Below are the code and all the weights of a small trained network. Each question names an input and a target symbol and asks about switching units off, where a switched-off unit gives its printed mean instead of its output.

import numpy as np


def w(rows, s, z=0):
    codes = np.array(rows[::2]) - 128.0
    scale = np.full(codes.shape[1], s)
    scale[-1] = z or s
    return codes * scale


def f(y):
    return np.maximum(y, 0)


def softmax(a):
    e = np.exp(a - a.max(-1, keepdims=True))
    return e / e.sum(-1, keepdims=True)


def log_softmax(a):
    a = a - a.max(-1, keepdims=True)
    return a - np.log(np.exp(a).sum(-1, keepdims=True))


def net(x, mask):
    ids = ['ΘΛΣβγεζμξπω'.index(c) for c in x.split()]
    T = len(ids)
    res = E[ids] + P[:T]
    u = 0
    for l in range(3):
        r = res
        for j in range(2):
            rows = slice(2 * j, 2 * j + 2)
            q, k, v = (r @ M[l][rows].T for M in (Q, K, V))
            z = softmax(np.where(np.tri(T) > 0, q @ k.T / 2**0.5, -1e9)) @ v
            o = O[l][rows]
            res = res + np.where(mask[u + j], z, o[:, -1]) @ o[:, :-1]
        u += 2
        y = f(res @ A[l][:, :-1].T + A[l][:, -1])
        res = res + np.where(mask[u : u + 4], y, B[l][:, -1]) @ B[l][:, :-1]
        u += 4
    return log_softmax(res[-1] @ U[:, :-1].T + U[:, -1])


Q, K, V, O, A, B = {}, {}, {}, {}, {}, {}
E = w([
[186,96,181],'Θ',
[96,168,204],'Λ',
[144,176,245],'Σ',
[168,252,155],'β',
[136,66,60],'γ',
[42,65,104],'ε',
[119,3,120],'ζ',
[75,232,13],'μ',
[180,143,161],'ξ',
[141,105,87],'π',
[226,188,113],'ω',
],0.017)
P = w([
[7,232,44],'0',
[31,236,42],'1',
[9,233,45],'2',
[4,220,41],'3',
[6,222,45],'4',
[13,211,45],'5',
[22,203,45],'6',
],0.0031)
Q[0] = w([
[134,183,62],'L0H1',
[84,81,241],'L0H1',
[108,186,92],'L0H2',
[254,93,82],'L0H2',
],0.027)
K[0] = w([
[67,166,20],'L0H1',
[175,124,237],'L0H1',
[104,172,102],'L0H2',
[251,46,105],'L0H2',
],0.027)
V[0] = w([
[104,146,120],'L0H1',
[110,183,119],'L0H1',
[146,56,216],'L0H2',
[158,69,253],'L0H2',
],0.0034)
O[0] = w([
[115,119,145,157],'L0H1',
[106,154,218,218],'L0H1',
[1,166,127,7],'L0H2',
[43,194,157,29],'L0H2',
],0.0023,0.0015)
A[0] = w([
[100,57,89,148],'L0N1',
[135,87,156,83],'L0N2',
[176,134,12,5],'L0N3',
[199,48,181,111],'L0N4',
],0.011,0.0015)
B[0] = w([
[173,115,255,201],'L0N1',
[145,109,83,143],'L0N2',
[65,16,53,254],'L0N3',
[121,116,15,161],'L0N4',
],0.01,0.0046)
Q[1] = w([
[224,6,241],'L1H1',
[226,77,165],'L1H1',
[213,209,207],'L1H2',
[161,85,96],'L1H2',
],0.015)
K[1] = w([
[25,73,254],'L1H1',
[60,106,172],'L1H1',
[214,142,110],'L1H2',
[79,130,64],'L1H2',
],0.017)
V[1] = w([
[170,111,154],'L1H1',
[190,122,145],'L1H1',
[253,113,193],'L1H2',
[66,141,84],'L1H2',
],0.0039)
O[1] = w([
[139,118,184,125],'L1H1',
[164,113,154,125],'L1H1',
[80,16,18,3],'L1H2',
[183,240,251,199],'L1H2',
],0.0028,0.0014)
A[1] = w([
[149,200,138,122],'L1N1',
[4,120,93,167],'L1N2',
[57,237,31,179],'L1N3',
[103,97,85,254],'L1N4',
],0.015,0.0042)
B[1] = w([
[58,138,159,196],'L1N1',
[148,145,231,202],'L1N2',
[100,3,99,255],'L1N3',
[189,175,129,233],'L1N4',
],0.02,0.0077)
Q[2] = w([
[80,130,5],'L2H1',
[149,94,107],'L2H1',
[224,45,67],'L2H2',
[24,180,206],'L2H2',
],0.023)
K[2] = w([
[60,159,68],'L2H1',
[123,130,89],'L2H1',
[167,43,3],'L2H2',
[113,188,175],'L2H2',
],0.026)
V[2] = w([
[152,1,176],'L2H1',
[191,16,146],'L2H1',
[88,160,99],'L2H2',
[144,77,169],'L2H2',
],0.0031)
O[2] = w([
[1,100,67,254],'L2H1',
[46,115,65,231],'L2H1',
[175,124,142,102],'L2H2',
[85,113,133,169],'L2H2',
],0.0038,0.0086)
A[2] = w([
[205,250,98,160],'L2N1',
[126,77,102,5],'L2N2',
[218,139,194,1],'L2N3',
[237,131,160,93],'L2N4',
],0.014,0.0067)
B[2] = w([
[70,197,96,165],'L2N1',
[122,185,113,255],'L2N2',
[251,134,166,191],'L2N3',
[103,84,103,196],'L2N4',
],0.028,0.0082)
U = w([
[150,177,147,142],'Θ',
[140,107,187,128],'Λ',
[105,208,214,136],'Σ',
[89,79,121,139],'β',
[137,5,123,162],'γ',
[96,29,208,61],'ε',
[123,100,134,113],'ζ',
[127,102,151,251],'μ',
[120,220,135,80],'ξ',
[163,95,129,126],'π',
[160,88,45,122],'ω',
],0.014)

Each question gives the input, a string of symbols that net reads in full, and the target symbol t.
The units are the heads (2 rows each of Q, K, V and O) and the neurons (one row each of A and B). Each row of codes is followed by its name. A weight is (code - 128) times the scale printed after its matrix; where a second scale follows, it is the last column's (O, A, B and U).
mask holds one flag per unit, layer by layer, with each layer's heads first. A switched-off unit (its flag False) gives its mean, the last column of its rows in O or B, instead of its output. The means were averaged over made-up inputs and are rounded, as every weight is.
A unit's drop is (log p(t) with every unit on - log p(t) with that unit switched off) / (log p(t) with every unit on - log p(t) with every unit switched off).
The circuit of an input: a set's keep is (log p(t) with only the set's units on - log p(t) with every unit switched off) / (log p(t) with every unit on - log p(t) with every unit switched off). Starting from the 12 units with the biggest drops (on a tie, the unit counted first), units are removed one at a time, each time the one whose removal leaves the highest keep (on an exact tie, the one counted first), for as long as the keep stays at least 0.8.
circuit, biggest first: the units of the circuit, biggest drop first
top k neurons: the k neurons with the biggest drops, biggest first
k most important neurons of layer l: the k neurons of layer l with the biggest drops, biggest first
drop when u is switched off: that unit's drop, to one decimal
input Σ ω Σ Σ ω μ ω, target γ: circuit, biggest first : L2N2
input μ ω Σ ξ, target β: circuit, biggest first : L1N2; L2H1; L1N3; L2N3
input Σ Θ ε ω π, target Θ: top 3 neurons : L1N3; L2N1; L1N4
input ω ω Σ ω Σ γ, target π: top 2 neurons : L2N3; L1N3
input ω β ω Σ Λ ω Λ, target ε: top 3 neurons : L0N1; L2N2; L1N4
input Σ ω Θ ω ε Λ μ, target β: 2 most important neurons of layer 0 : L0N1; L0N3
input μ β ε β γ, target β: top 2 neurons : L1N2; L0N3
input γ μ Σ ω ζ, target β: top 2 neurons : L1N2; L1N3
input μ β Σ ω, target β: top 2 neurons : L1N2; L2N3
input Θ ω μ β, target β: 3 most important neurons of layer 1 : L1N3; L1N1; L1N4
input μ Θ ξ, target β: top 4 neurons : L1N2; L0N4; L1N3; L0N3
input ω ξ π, target Θ: top 4 neurons : L1N3; L2N1; L2N3; L1N4
input ζ ω Λ ω π ω, target ω: top 4 neurons : L0N3; L1N2; L0N1; L1N1
input μ Σ ζ, target β: top 4 neurons : L1N2; L0N3; L1N3; L2N3
input μ β Λ ω, target β: top 4 neurons : L2N3; L1N2; L1N3; L1N4
input Σ ζ ω ω Λ, target ε: most important neuron of layer 1 : L1N2
input ζ ζ Λ ζ ε, target Λ: drop when L1N3 is switched off : 0.5
input ω Λ Λ ζ μ, target β: drop when L1N2 is switched off : 3.3
input Θ Θ ω β ω Λ Θ, target ξ: drop when L2N1 is switched off : 0.8
input β β ε ω Λ ε ε, target Λ: drop when L2H2 is switched off : 0.0
input ω ω Θ Λ ω β, target β: most important neuron of layer 2 : L2N2
input Σ ω Θ Θ μ ξ Λ, target β: 2 most important neurons of layer 1 : L1N2; L1N3
